Below are the code and all the weights of a small trained network. Each question names an input and a class and asks about switching units off, where a switched-off unit gives its printed mean instead of its output.

import numpy as np


def w(rows, s, z=0):
    codes = np.array(rows[::2]) - 128.0
    scale = np.full(codes.shape[1], s)
    scale[-1] = z or s
    return codes * scale


def f(y):
    return y / 2 * (1 + np.tanh(0.7978845608 * (y + 0.044715 * y**3)))


def log_softmax(a):
    a = a - a.max(-1, keepdims=True)
    return a - np.log(np.exp(a).sum(-1, keepdims=True))


def net(x, mask):
    res = np.array(x, float).reshape(1, 6) / 4 @ E
    y = f(res @ A[0][:, :-1].T + A[0][:, -1])
    res = res + np.where(mask, y, B[0][:, -1]) @ B[0][:, :-1]
    return log_softmax(res[-1] @ U[:, :-1].T + U[:, -1])


A, B = {}, {}
E = w([
[134,133,130,131,126],'x0',
[105,172,250,25,79],'x1',
[140,141,130,135,122],'x2',
[141,215,48,37,184],'x3',
[219,50,76,70,30],'x4',
[122,122,126,124,131],'x5',
],0.011)
A[0] = w([
[122,71,181,210,130,120],'neuron 1',
[128,129,176,128,78,134],'neuron 2',
[139,93,82,197,127,174],'neuron 3',
[142,83,190,94,74,120],'neuron 4',
[70,161,210,169,164,34],'neuron 5',
[122,103,93,102,163,109],'neuron 6',
[126,72,180,114,67,117],'neuron 7',
[200,91,56,79,97,13],'neuron 8',
[126,154,171,83,148,148],'neuron 9',
[148,106,149,177,138,144],'neuron 10',
[141,92,171,117,81,117],'neuron 11',
[112,187,47,152,170,129],'neuron 12',
[155,67,53,209,145,124],'neuron 13',
[121,110,156,203,108,181],'neuron 14',
[147,86,158,136,77,118],'neuron 15',
[44,181,182,183,155,144],'neuron 16',
[141,169,187,77,144,143],'neuron 17',
[125,153,103,83,113,73],'neuron 18',
[132,103,131,85,150,94],'neuron 19',
[114,87,184,248,108,91],'neuron 20',
[136,131,114,150,174,113],'neuron 21',
[93,186,192,52,118,5],'neuron 22',
[122,165,155,160,169,180],'neuron 23',
[173,179,95,42,146,204],'neuron 24',
[127,120,81,133,98,126],'neuron 25',
[139,194,70,36,124,18],'neuron 26',
[161,104,155,66,86,103],'neuron 27',
[140,152,114,92,123,91],'neuron 28',
[129,120,51,96,57,117],'neuron 29',
[87,154,101,141,170,133],'neuron 30',
[121,151,104,140,180,138],'neuron 31',
[118,148,113,142,175,139],'neuron 32',
[104,160,109,159,173,135],'neuron 33',
[87,189,170,68,114,201],'neuron 34',
[103,108,151,194,123,76],'neuron 35',
[122,163,91,122,164,170],'neuron 36',
],0.012)
B[0] = w([
[121,119,164,67,128,216],'neuron 1',
[114,155,105,155,132,184],'neuron 2',
[127,95,178,90,119,226],'neuron 3',
[105,150,55,167,150,210],'neuron 4',
[245,42,67,106,2,184],'neuron 5',
[112,143,135,133,132,143],'neuron 6',
[107,138,40,174,141,209],'neuron 7',
[95,149,221,44,185,181],'neuron 8',
[164,100,115,90,106,190],'neuron 9',
[125,107,121,98,98,173],'neuron 10',
[122,145,42,187,128,186],'neuron 11',
[89,164,116,172,158,208],'neuron 12',
[168,82,149,79,92,242],'neuron 13',
[155,93,104,102,113,220],'neuron 14',
[123,146,63,160,128,189],'neuron 15',
[155,83,166,51,140,234],'neuron 16',
[163,105,133,99,95,204],'neuron 17',
[172,94,121,106,83,143],'neuron 18',
[151,130,127,132,118,128],'neuron 19',
[112,127,185,75,172,225],'neuron 20',
[125,143,111,164,122,150],'neuron 21',
[63,182,255,58,242,182],'neuron 22',
[77,144,150,137,167,199],'neuron 23',
[100,159,199,130,175,248],'neuron 24',
[136,106,158,106,120,157],'neuron 25',
[202,57,105,82,53,182],'neuron 26',
[105,148,44,160,124,186],'neuron 27',
[148,101,127,104,90,142],'neuron 28',
[155,86,166,87,119,189],'neuron 29',
[94,162,116,145,140,176],'neuron 30',
[86,166,118,161,144,173],'neuron 31',
[85,158,118,162,144,168],'neuron 32',
[86,157,113,166,161,179],'neuron 33',
[165,84,77,125,59,252],'neuron 34',
[118,154,183,79,162,161],'neuron 35',
[101,166,143,159,145,191],'neuron 36',
],0.0098,0.013)
U = w([
[97,144,223,99,163,249],'0',
[180,76,112,112,50,21],'1',
[84,190,92,254,132,133],'2',
],0.015,0.0017)

Each question gives the input, the list of numbers given to net, and the class t.
The units are the neurons (one row each of A and B). Each row of codes is followed by its name. A weight is (code - 128) times the scale printed after its matrix; where a second scale follows, it is the last column's (A, B and U).
mask holds one flag per neuron, in row order. A switched-off neuron (its flag False) gives its mean, the last column of its row in B, instead of its output. The means were averaged over made-up inputs and are rounded, as every weight is.
A unit's drop is (log p(t) with every unit on - log p(t) with that unit switched off) / (log p(t) with every unit on - log p(t) with every unit switched off).
The circuit of an input: a set's keep is (log p(t) with only the set's units on - log p(t) with every unit switched off) / (log p(t) with every unit on - log p(t) with every unit switched off). Starting from the 12 units with the biggest drops (on a tie, the unit counted first), units are removed one at a time, each time the one whose removal leaves the highest keep (on an exact tie, the one counted first), for as long as the keep stays at least 0.8.
units of the circuit, in order: the units of the circuit, biggest drop first
most important unit: the unit with the biggest drop
k most important neurons: the k neurons with the biggest drops, biggest first
drop of u: that unit's drop, to one decimal
input [6,-4,-5,8,8,2], class 0: units of the circuit, in order : [neuron 8]
input [-6,3,-6,0,-2,2], class 1: 4 most important neurons : [neuron 34; neuron 20; neuron 8; neuron 24]
input [3,6,-1,-2,-7,1], class 1: 2 most important neurons : [neuron 5; neuron 34]
input [0,5,0,5,1,8], class 1: 2 most important neurons : [neuron 34; neuron 26]
input [-7,0,8,6,4,6], class 0: 2 most important neurons : [neuron 24; neuron 8]
input [1,-3,-6,-5,-1,1], class 0: 2 most important neurons : [neuron 34; neuron 20]
input [4,3,-4,8,2,-5], class 1: 4 most important neurons : [neuron 26; neuron 34; neuron 18; neuron 20]
input [6,-3,8,-7,-1,0], class 0: 2 most important neurons : [neuron 20; neuron 34]
input [-3,4,1,-8,0,-4], class 1: 2 most important neurons : [neuron 1; neuron 14]
input [2,-3,1,1,6,-1], class 0: 2 most important neurons : [neuron 8; neuron 34]
input [5,8,-4,0,-4,-4], class 1: 2 most important neurons : [neuron 5; neuron 34]
input [5,-2,5,7,4,-2], class 0: drop of neuron 24 : 0.2
input [-5,5,-6,0,0,7], class 1: drop of neuron 34 : 0.9
input [2,-1,6,6,6,-4], class 0: most important unit : neuron 8
input [-1,6,-2,0,0,5], class 1: drop of neuron 34 : 1.3
